Each row has a class, written after it.
[  24  120  -97 -164  140 -232  -30  260 -403 -299   -6  240  -77  141
  -78 -220  173  -94 -169  -17   58  320  301   76 -184  158  -42 -151
  -91    0  220 -116  -56   87  220 -306   -7  -68  -61 -156  -37 -158
   48] -> Bago
[-171   68 -249  -65 -221   32 -343  -66  437 -202  135   -7  -76   53
  351 -102  349 -185 -221  488 -151 -453 -125 -130  490 -177  560   54
 -305 -282 -138  549 -641  -72  269   51  -48  327 -132   15 -215 -702
   24] -> Fikis
[-899  136   50 -349  242 -255  -67    4 -204  165  308  -92  224  160
   17 -321  495  445 -178  605  109 -269 -381 -158   35 -262  344  342
 -222 -611  306   30 -228 -361 -298  -75 -119 -114 -773  320  413   31
  479] -> mut
[ -87 -120  142   63 -101   59 -145  -44   26  255 -109  -97  -74  -70
  -15 -264  122  157  150  -53   60  -87 -142   -8  -26  -56  -80   22
  128   43   46  -91   78 -280   -4   69  171   -4  -45  183   37  144
   51] -> Fikis
[ 142    1 -275 -339 -349  118   62   41  452  -73   91 -184   -1  339
  -22  -60   -9  329 -497  222  -68 -116 -192 -137 -151   -2   27 -207
 -287 -363  110  101 -192 -161  -85  122 -534   48  -66  -43  397 -617
  331] -> Dinef
[ -49  107 -161 -136 -129  -13   84   16  -40   53   31  110   69   67
  122 -166   81  -72  -44  163    2  112  -46  -10   37  121   62 -141
 -145  -60  147  -25 -221   47   13 -363  -83 -204    5   14  136   22
    8] -> Bago
[ -17 -174 -167   56 -110    2   41  -25  106   56  -40   33   -7   41
  -33 -173  143   64   62  305   48 -136 -177  -55  -95  180   54  -98
   85  -36   22   68   98  126  -79   26  -84  -10  -33  -68   32  154
 -113] -> dop
[ -74   10   49 -141  252 -265  -56 -277  294 -314 -152   84  -84 -131
 -142   70  -60  -66 -245   54  112  207   20 -150 -492 -339   53  105
  334   92  -97 -154  169 -120   25    3  -83 -115 -159  198  -47  181
  -14] -> dop
[ -35  -71  -56  -73  215  -72  178   17  167  -74   95  122  235   54
    8  191   -8   36 -227   58  -71  249  -36 -190 -297   77   67  110
   64 -185  127   66 -114  -59  -16    6 -260  251 -165  -33   -1   14
  -43] -> lak
[ -50 -277   43  108  224  231   -6   76 -118  -29  126  -29  189   93
   87 -229  188  252   23 -258  -36 -249  -40  224  274  246  -87 -113
 -299  184  166  186   44  -23  104  248  376  181   65  -60  160 -236
 -257] -> zofez
[-119  -96  -39   -8   42  -84   34  196   11 -214   26  146    2   31
  -64  360  298   92   54   36   53  104  -24 -189 -192  147   16   68
  104 -144  -62   10   43  -50  224   40  -32   51   44 -131 -103 -119
  -31] -> lak
[-116 -248  -18  124  150  206  -28 -167 -129  278   -8    2  150   13
  -45 -225   12   71  126 -157  -85  -41  -58  115   32  133  -19   13
  -41   84   -3   35  119  145  -89   75  120  279   59  -28  232  116
 -225] -> Ligi
[-167   58 -106  100  -53  189  -88  -79 -123  121  104  -69  190  -36
   30 -460  -28  -47 -156  120   35  -64   98  305  261   34 -130 -175
 -443   62  160  -47 -122  275 -201 -288 -141   72 -180  -19  316   12
   10] -> Dinef
[-100    7 -255  -91   67  166  124   -7 -188  -10   69   17  145  140
   57 -116  114   45  -91  106  -94   17   27   62   66  138   80 -102
 -298  -67   75   63  -84  378 -320 -188 -288  -47   17 -115  352  -85
  -32] -> zofez
[ 295 -568 -189  324  597 -218  -36  296 -343 -176 -280  154  139  307
  -18   86  135  552  -55 -203  235  -35 -294   91   15  609  169  -18
  130 -142   60  221 -296 -179  268   66  -88  664  450 -559  -70  -55
 -149] -> Dinef
[ -59    7   35  312  -47   82 -108  -90  214  -98  -37 -107  -52 -287
   47  171  135 -249   41  -21    8  -19  138   23  -20 -100  -76   -1
  205  140 -127 -107  -36  126   93  -53   72   17   15  111  -51  -18
 -165] -> gegid
[  50 -146   -4  196 -273  151 -142   92  434 -205   18 -171 -126  -56
 -118  119  183  205 -156  169  136 -257   91  -87  -14   78  139   16
  168 -102   51  121   46   37  -26   78 -131  132 -351  -85  -32 -195
   25] -> lak
[-299  -72   76 -230 -264   46 -410 -113  105  -86   20 -400  -50  325
 -148  -42  -42  305   17  124 -136 -315   33 -227   10 -111  -37   60
 -391 -105 -210    5   51  -75  -73  186   19  232  -10  241 -108 -171
  204] -> kadi
[  -9 -164   13  110 -101   85    8   79 -102  116  -38  -35  -55   71
 -112 -233  155  305   12   59   58 -237  -43   -7  109  276   75  -37
  117 -135  229   77   70    8  -84   99  -46    0 -147 -150  122  -38
  -25] -> kifi
[-130 -189  101   32  -65  -80 -109   58  -69  -14   94   68  -70  105
  -38  173  186   76   63   60  -66    3  -36  -90 -108  142  -41  123
   40 -147  -46  -57   48 -268  299  -32   52  103 -132   35  -18  -56
   37] -> Fikis
[-256   15  207   30  -60  -99  -55  -83  118 -139  123   66  -36 -110
  -38 -160   91  142   62  229  -29  -33  -13  -75 -209   16  177   67
   69 -137 -130   11   49 -250  117 -150   72   20 -115   26  -28  -33
 -108] -> kifi
[-519  182  358  118  196 -117  -76 -117  486  -14  143 -261   13   62
 -142    4  263  405   80  188  -18   25  -92 -400  -96   73  -43   98
  277  -69 -193  -86  306 -407  117 -306  -32 -371    9  253 -173  287
  119] -> Bago
[-368 -163   98 -134   50   55   27   67  249  127   29   -6  -77  221
  -86   83  167  266   42  -49  -92    6 -133 -165 -227  149   11   33
   61  -81   56   18  241  -81   80   27   27   65 -132   -6   65 -139
  -85] -> zofez
[-306 -141  149   51  -85 -122  -73  -82 -318  190  166   91  -86   18
  119   32  228 -258   64  279 -174 -109  280  -63   42  229   83  -20
 -128 -130   -2  -61  116  179  185  -56   21  357 -325  -31   65  -64
  114] -> kadi
[-175  119  186    3    3 -205  -34 -133  186 -145  233  -51  -37   59
   41   52  -62  -13  182  302  -77  125  181 -223 -453  112  211  -17
  -64 -159 -237  127  168  -89  340 -418   16  -61 -180   95  -80 -126
 -124] -> gegid
[ -29  -80   73   99 -169   78  -14  -30   29   18  -53  -39  -42  -16
  -15 -131  -27   50   32  184   92  -97   74    0   65   67  -37  -29
  -20   32   89  -13   37   84  -89 -140 -184  -37 -247  -22   14   83
   22] -> kadi
[ 231 -525   81  218  -68  -43   57   22 -162  -92 -407  307 -197   79
 -200 -789 -133  532  351   29  303  -27  -70    5 -447  408  -29   29
  395 -106  -87  398  516 -195  286  520 -144 -191 -128 -183 -476   -7
 -735] -> zofez
[  70    6  100  -29 -116  -26 -116  -10  143  -95 -103  -90 -130  -20
  -94 -199   -9   57  -31   -1    0  -12   52  -34 -131   30   69   59
   63   -4  -25   -4  116 -251  115   16  111  -78  -92  189 -120    2
    0] -> Ligi
[ -32  -92   64   -7   68   14   65    1 -212   26   33  -49   96  158
  -79 -137  -78  136   -7  -15    6  -99   55   18   15  123 -139  -52
  -80  -43  125   11  202   50   79  115  -46  102  -39  124  115   40
  185] -> lak
[  49  146  -88 -144  263 -120  -64 -303  242  -11  -55   47 -126    2
   96  -89  117 -181  -31    0 -153  303   72 -130 -371  193  152  150
 -103   92 -151   -1   84  -69 -147   85 -111 -122  -81   77   72  -40
 -137] -> Dinef
[ 132  -51   69  327  113  281  -25  -60  -42  -12   19 -370  155 -253
   30 -185  -36   14  159 -311   34   10  138  101  337  -17 -398  -58
 -220  485  -89 -104  201  137  -86  -57  -83  -94   43  144  -61   91
  -52] -> Dinef
[  73  -51 -249   15 -188  146   75 -104   30 -118  -34   62 -110   -8
   69   65  102 -202  137   54   27  131  175  -20 -152  331  -80  -79
  -60  360 -324  -10  233  285  269 -446  -16 -377   24 -103   39  161
 -156] -> mut
[   8 -202   74  -77 -229 -109  -84   53   27   45   15  128 -167    7
  185  215  228 -306  213  116  -11   18   21 -187 -263  -32   -8   42
  146   86 -119   34   37  -30  130  269  139  166 -252  111 -194  158
  110] -> Bago
[  19  240 -385  -93  -11   67 -218  -35  197  -93  -27 -266   56   48
   86   31  -30   22 -422 -195   98   58   91  -34  329  -59   48  -60
 -166   40 -112 -109 -284  193 -103  -37 -211   86   98  130   18 -214
  181] -> dop
[ 466   20  -86   72 -130  -24  -80   -8 -191   14  -20  -56    6   83
  208 -376  -72  -64  111  164  135 -128   22  -15  189   75   62   22
   78   85 -100  167 -159 -225   53  318  128   22   43  160 -188    4
  182] -> dop
[ 248  106   69  132  -54 -196 -289 -143   94 -117  153  -22  -36 -187
  366  242  -51 -365  -14 -115 -179   86   85  116   67  -17    0   44
 -153  278 -204  -59 -357 -188   34 -260  273   75  270  -11   44   82
   87] -> Fikis
[-133 -224   55 -105   36  -32   20  232  193 -176   18   36 -222  110
 -228  483  179  183   65 -293  -44   52  -95 -150 -404   76 -124  144
  198  -76  -76 -132  262 -270  270  -21  207  -58  305  -59 -125  -59
 -173] -> lak
[-176   55  148  188  296  -10   66   13  402  -11  -28 -121   32  202
 -285 -190 -149  394  -76   20  -55   37   12  -29 -213  423   15   88
  138 -167   -8   87  408 -269  -37  152 -105  -79  -36  -21  -48  152
 -334] -> kadi
[ -76   68   41 -176   92 -119  106  -47  266   51   86   66  -11    8
  -45   38  -60  162  -30   30   61  -47 -169 -188 -150   24  121   43
   79 -184   96  117  -11 -183  128   50  -27   88  -72  -12 -153   30
  -48] -> kifi
[ -80  115  203   21   66  144   44 -154  336   81  110 -105  103   -1
   19  -93 -239   27   99  122   57   59  -81  -54  -93   12 -172  131
   40  197 -100  -41  206 -292  -78  -75   18  -52 -146  305 -130  239
 -117] -> gegid
[-156  -45  340  -20 -318 -230  -20  221 -435 -176  150  236  -24  -82
    5 -248  195 -143   -7  166    7 -100  136  -87 -160   82  -59 -140
  -77 -177  278    6 -149   53   79  264   71  129 -498 -178   69 -296
  201] -> mut
[ -83   85  181  -87  223  -19   40   10  -86  -94   92 -150  -22   30
  -39  322   -2   59  184  -65   49  106  -32 -107 -118   13  -85  296
  -19  120 -310  -94  274 -458  162 -284  216 -460   69  204 -181  186
  -72] -> Dinef
[  55  -83  176  -48 -189  -38  -98    9  -69  -69   61  -10  -88 -194
   18  -81  -31  -64  -60  -69  -22 -150   72   25   47  -62  100   81
  -79  -61   41   45  -40 -163  221   35  220  307 -149   19 -134 -283
   76] -> Fikis
[ 129 -249  118  127 -202  -10  -86  107  -35   -8    8  125  -50  -76
   -3   94   46   63  130   41  112   26 -129  -60 -216 -110 -175   38
  142  -12  108 -105  -81 -285   98   68  -61  129 -121   45  -14  -10
  117] -> lak
[ 190  103  147  -36 -117 -144  169  -43  -70  329   21   54  -27 -130
  -92 -465  191  234  346  226  182 -163 -234 -288   88    8  231 -123
  268 -204  146   95  140 -410  320  -25  299 -390   26  202 -216  322
  267] -> mut
[-162  329  205  -67   78 -129 -291  -42  102   26 -112 -122 -221  183
 -191 -271  267  574  249  285  -47 -199  -78  -96   56  -14  306   61
  212 -172  -44   74  117 -574  236 -229  262 -293  191  162 -131   78
  235] -> lak
[ -94  -92  -20  -64   54    2   87   19  -97   62   14   44  103  157
  -47 -133   91   88   20  129   10  -47  -51  -37  -59  206  164  -34
   18 -129  -70  197  135  -99  114  -66  102  -84  -35  -73   74  128
 -157] -> Bago
[ 221 -257  -41   73 -248   21   -1  121 -116   -3  -74   69  -30 -188
    4   52  109    5   61 -169  103 -178 -134  124  222  130 -143  -37
  -12   58  291 -162 -200   32   20   -6  118  247  128 -107    2   80
   73] -> mut
[ 188  -98   56  -13  113 -172  -36   29  137 -199  -58  111  -64  -76
  -84 -101  -53  202  -27 -174  158  138   36 -112 -293   82   68  147
  269  -23   96   16   69 -383  179  238   12  123 -143   52 -169   38
 -128] -> kifi
[ 186  205  114 -342  -45    2  228  -73  168  119  166    4    2   58
    5   27 -430 -212 -167   42  -50   73   51  -32 -392  -14  -24 -110
 -124  124  136  105  280   88 -240  101  127 -154 -293   18   25   14
  -19] -> kifi
[ 235  149  130 -171 -397  -40   75  107  282 -203   76   11   97 -157
  -26 -306  -84  203 -125  369  264 -244 -223 -181 -157 -139  141  -52
   72 -268  238  246 -156 -331   26  277  -15  -13 -323  190 -224  -98
  243] -> kadi
[  29   47  -37 -196   92  -62  107  146   93  -75  109   87   77    6
   34  153   63   58  -46 -162  122  115 -157 -167 -180   79  -32    3
  -59  -70  124   47  -73 -128  218   29   87   25   37   56 -109 -137
   43] -> Ligi
[ -75  -15  121 -119 -204 -163 -112   16  -53  -49  143   74  -34    8
  -55  -43    4  102  -81  178   26 -122   41 -125  -85  -81  153   -1
 -116 -261  155   53 -123 -171  155   34   -9  191 -326  -20   24 -175
  246] -> kifi
[-388  -24 -105  -97  189  -84  -62    7  166 -136  179  -30  -39  118
 -207  -22  205  367 -168   49   53  -51    7 -332 -197  149   99  158
   47 -291    1  -23  157 -112  228   95  -59  134    9   57 -104 -338
   12] -> Ligi
[-183  -68  100   12  264  -62   20    4 -178  149  -38  -45   77   43
  -47 -146   45   88  276  -25    2   78  -73  -10 -160  -14 -106   99
    1   42   28  -25  164 -175   94  -98  199  -71   71  139  -63  192
 -142] -> gegid
[ -85   71  -85   35  -71  -11  -18   -8 -114 -106   67  -63   21   21
   84 -169  139  -51   94  159  -23  174  148 -155 -199  205   10   91
  -30   34 -143  -78  -82  -47  -53 -223   -4 -252   24    4   70 -129
 -143] -> gegid
[  21  -88   87   33  -61  -62 -109   32  -20 -172   40  -55   31   54
  -87 -165  -21  249  -67  132  -25  -19   75   30 -134  171  -26   44
 -132 -166   78    8  102 -245   62   -9  -74  187  -33   42  -25 -223
    4] -> Bago
[  18  -81   49 -123   -7 -124   94   71  -25   26   99  107   36   70
   78  -48  123  140  203  144   47   26 -143 -129 -295  146  149   63
   65  -45   -6   90   10 -256  286 -157  328   42   45   76  -92  158
  133] -> gegid
[ -52 -153  -77   57 -118   16  -29  103  -45  -30  -37   28  -95   12
  -22 -147   97  -79 -256 -238   41    5  124   65  -95  198 -162 -133
    1  101  118  -44   62  429    2  274   71   40 -206 -141   70 -180
   46] -> Fikis
[-135 -258  187  104  103 -101   31  -46   -4 -196  132   82  340  -61
 -223  -66  104  430  217  180  152   47  -92 -305 -445  282  -33 -183
  117 -294   28  123  215   16  404 -126    5  366  -53   61 -424   89
 -434] -> mut
[ -41  252  141  -77    3 -166    6 -107   80  -70  151 -114   34 -118
  -79 -212    7   49  115  -13  -63  198  129 -247 -135   63   36  -75
  -13   56  -90 -153  218 -199  269 -377  258 -306  210  244 -145   68
   47] -> gegid
[  22   44  146   13 -161   96   90   51  -49  232   54 -111  101   13
  116 -279 -222   60  151    3   27  -64 -136    7  125   87  -55  -37
 -136   38   38   88   45 -304  126 -137  150 -215  -19  195  -28    0
  -17] -> lak
[ 157 -111 -166  -94  241 -217  160  295 -174  -99  -33  232  -80  149
   32  280  182   -3   16 -107  158  123  -81 -181 -353  273  103   77
  162 -222  115  236  -23  -30  426  154   86   27   69 -173 -261 -268
  -19] -> kifi
[-307  289  -54    5  139   22 -101 -257  191   56   12 -233  140  -73
    8 -392   91   39 -110   96 -121   -3   27  120   97   15  211 -114
 -222   -5  -55   70  -62  310 -211 -387  185 -246  107   35  134  -29
 -184] -> kifi
[  56   96   91  -12   19  -30   25  -92  164  -37   96   26   36    4
   13 -114  -48  -97  -24   25  -43   30   74 -109  -41  115    1  -44
   30   -7  -23   76  108 -184  150   57   64  -91    7  133  -81   17
 -141] -> lak
[  42   54   54   84  129 -121 -165   22 -169 -160  -44   55  -27  -22
  -49  -21  -83    4  -85 -121   50    0  107  144 -122  119  -60  -24
  -73  -24  136    8  -92  158  -87  122   -5  179  -59 -128  -12 -123
 -131] -> gegid
[ -72   70  -29   21   50    3 -150  -27   -6  -52    0 -110  -11   34
    9   68  -45   35 -111   84  -90 -144   16   61  142   -5   57  185
 -132  -38    5   38  -89 -146  -47   76  -28  123  -50   52   12 -153
   97] -> kifi
[-250 -169  150  -73  152  -16   24  -37   10 -107  101    9   38   59
 -145  196  -21  102   67  -64   32   13  153 -164 -201   20 -184  115
   27  127  -77 -123  265 -144  229   -3  101  258  -69  -25  -58   73
  -27] -> mut
[ 103 -169 -169   -7  -50   50  104   59   69  103   -9  -11   32  121
   68   66  -15 -196   17 -100   77  114  107 -128  -87   86 -144   92
  112  158   57  -43   36    9   50  185   69   23  -48   19   99   59
   79] -> dop
[-520   12   18 -116 -113    7  105  -53   68  242  219  -22  178  177
   91  -33   71   47   48  548 -140   29   46 -170  -86  -23   -4 -131
 -167 -125  -20    0   55  205   46 -247 -213  174 -451   24   28  -10
   81] -> mut
[-168   -8 -162  -15   85   35  -68  -95  303 -106   -5 -146  -13  201
 -239  129  162  429   42  228    2  -68 -124 -294 -289   51  119   -2
  321   18  -94   47  251   46  -34  -86  -12 -340   20    8   84  133
  -53] -> Fikis
[-111  -72    0   10    4 -123    2  -59   52   24 -118  172 -140  -99
  -29 -106  240 -105  -28   13   10  130   65 -108 -307   91  -57  -57
  289   28  124 -142   48    5  201  -52  -57   16 -100   -2   63   87
  -17] -> lak
[ 241  -73  153 -122  -24 -136  -84  104 -165 -151    2 -150   21   52
  -79 -116  -32  192 -117 -130  -69  -92   27  -22    2   -5   51 -143
 -227  -88  139   73 -122 -100   36   16    5  319  -37 -123  -77 -165
  183] -> dop
[  70   77   15 -163  -58  -71  -31   54   37 -333  127   20  -19  136
   84   91 -166   -3 -278  115    2    4    2  -35 -421   38 -128  -12
 -243 -115   30  126 -273 -101   34    8 -304   99 -241  -91   19 -420
    3] -> zofez
[  69   -5   46   41  168  -39   59   81 -129   87   34   71  133   66
  -17 -111  -73  163   47  -34   70   62  -28  -18  -53   75 -196 -235
  -18   32  208    1  -15  -19  -21    4  -89  124  138 -144  -18   55
  -73] -> kifi
[  66 -317 -229  164   46  289  203  212  -35  -66 -165   39  -10  163
 -151  -62  418  211  158   96  237  -92  -21 -184   20  301 -107 -126
  364  214  -75   71  285   65  211  119   38 -296  102 -128  -76  173
 -179] -> Ligi
[  -3  132  -58   57  104   55 -107   53  252 -352   30 -220  -35   28
 -123   53   68   47 -309 -102 -104  -19  134  112  161   58   48   35
    2   92   49 -122  -53   96 -346 -132  -56  -77  109  -99  210 -170
  -75] -> lak
[  82  260  -92 -333 -167 -102  -14  192  113 -137  167  -29 -119  452
  -37 -227   35  171 -365  514 -241   20  -49 -114 -386   54  256  -68
 -186 -302   34  153    8 -378  -65 -110 -201 -254 -181  109  212 -279
  514] -> zofez
[-170  -52   37   28  -88  -10 -149  -50   91 -112  -39  -12  -66  -13
  -87 -178   57  205  -94  156   43 -133   13  -46    2  -55   90   -4
   70 -100   75  -18  -54   18  -44   24 -191  197 -213    8   20 -134
   56] -> zofez
[  27   -9 -364 -130 -123  -74  254   81  148 -423  -79  253  -89  217
 -157  457 -160 -214 -383   86  105  334  154 -209 -458   51  100 -214
   41 -163  -92  -97  -72  445   95 -463 -506 -342  140 -309  339 -244
   40] -> gegid
[ 110  -93 -146  206  -40  -21  -18   69 -486  -21   12  197   63  -70
   63   11   21 -359  -56 -241  -55  475  323  273 -276  249 -228 -388
 -308  269  134 -285  -37  600  -84 -646  -81 -276  -38 -247  469  158
 -160] -> gegid
[ 192  -63   96   -6  -63  -60  -96   17  141   54  -75   30  -98  -66
   18  -87  221 -109   -3 -225   20  111  -23 -112 -255  -41  -68   38
  140  -22   87   50 -103 -261  181  226  213  -40    1   65  -63  -82
   96] -> kifi
[-221  -74   38   51  -48   55  -44  -39  -23   16  159 -168   72   23
   -8  -85  127  192   29  180  -91  -66    4   -7  -70   74  -22  -45
 -227  -98 -114    0  119  -27   76 -256  -33  -43  -27   24   87 -157
  -40] -> Dinef
[ 624 -570 -104 -121 -398 -257   25  240 -222 -223 -173  376 -221 -156
  -17  123  255 -264   -8 -287  209   56   -5 -110 -361  160   39 -188
  484  105  199  -55   20  241  486  395  461  306 -129  -56 -395  108
   54] -> mut
[-418  127   58 -202 -315 -103  -41 -213  146 -260 -134  110 -187  115
 -213  -57  216   99 -113  477  -15 -144  190 -328 -187  164  102   81
  296 -297  -46 -111   10  117   22   -8 -188 -141 -119  -43  -75 -111
  -12] -> mut
[-148  -88   80   20 -158  -40 -107   32  -22 -135   29   18  -48  -19
  -37  -81   48  104  -65  133    0 -149   34    4  -73  -45   85    1
  -57 -121  -15   65 -104    1   68   88  -27  188 -243 -111   19 -218
   40] -> zofez
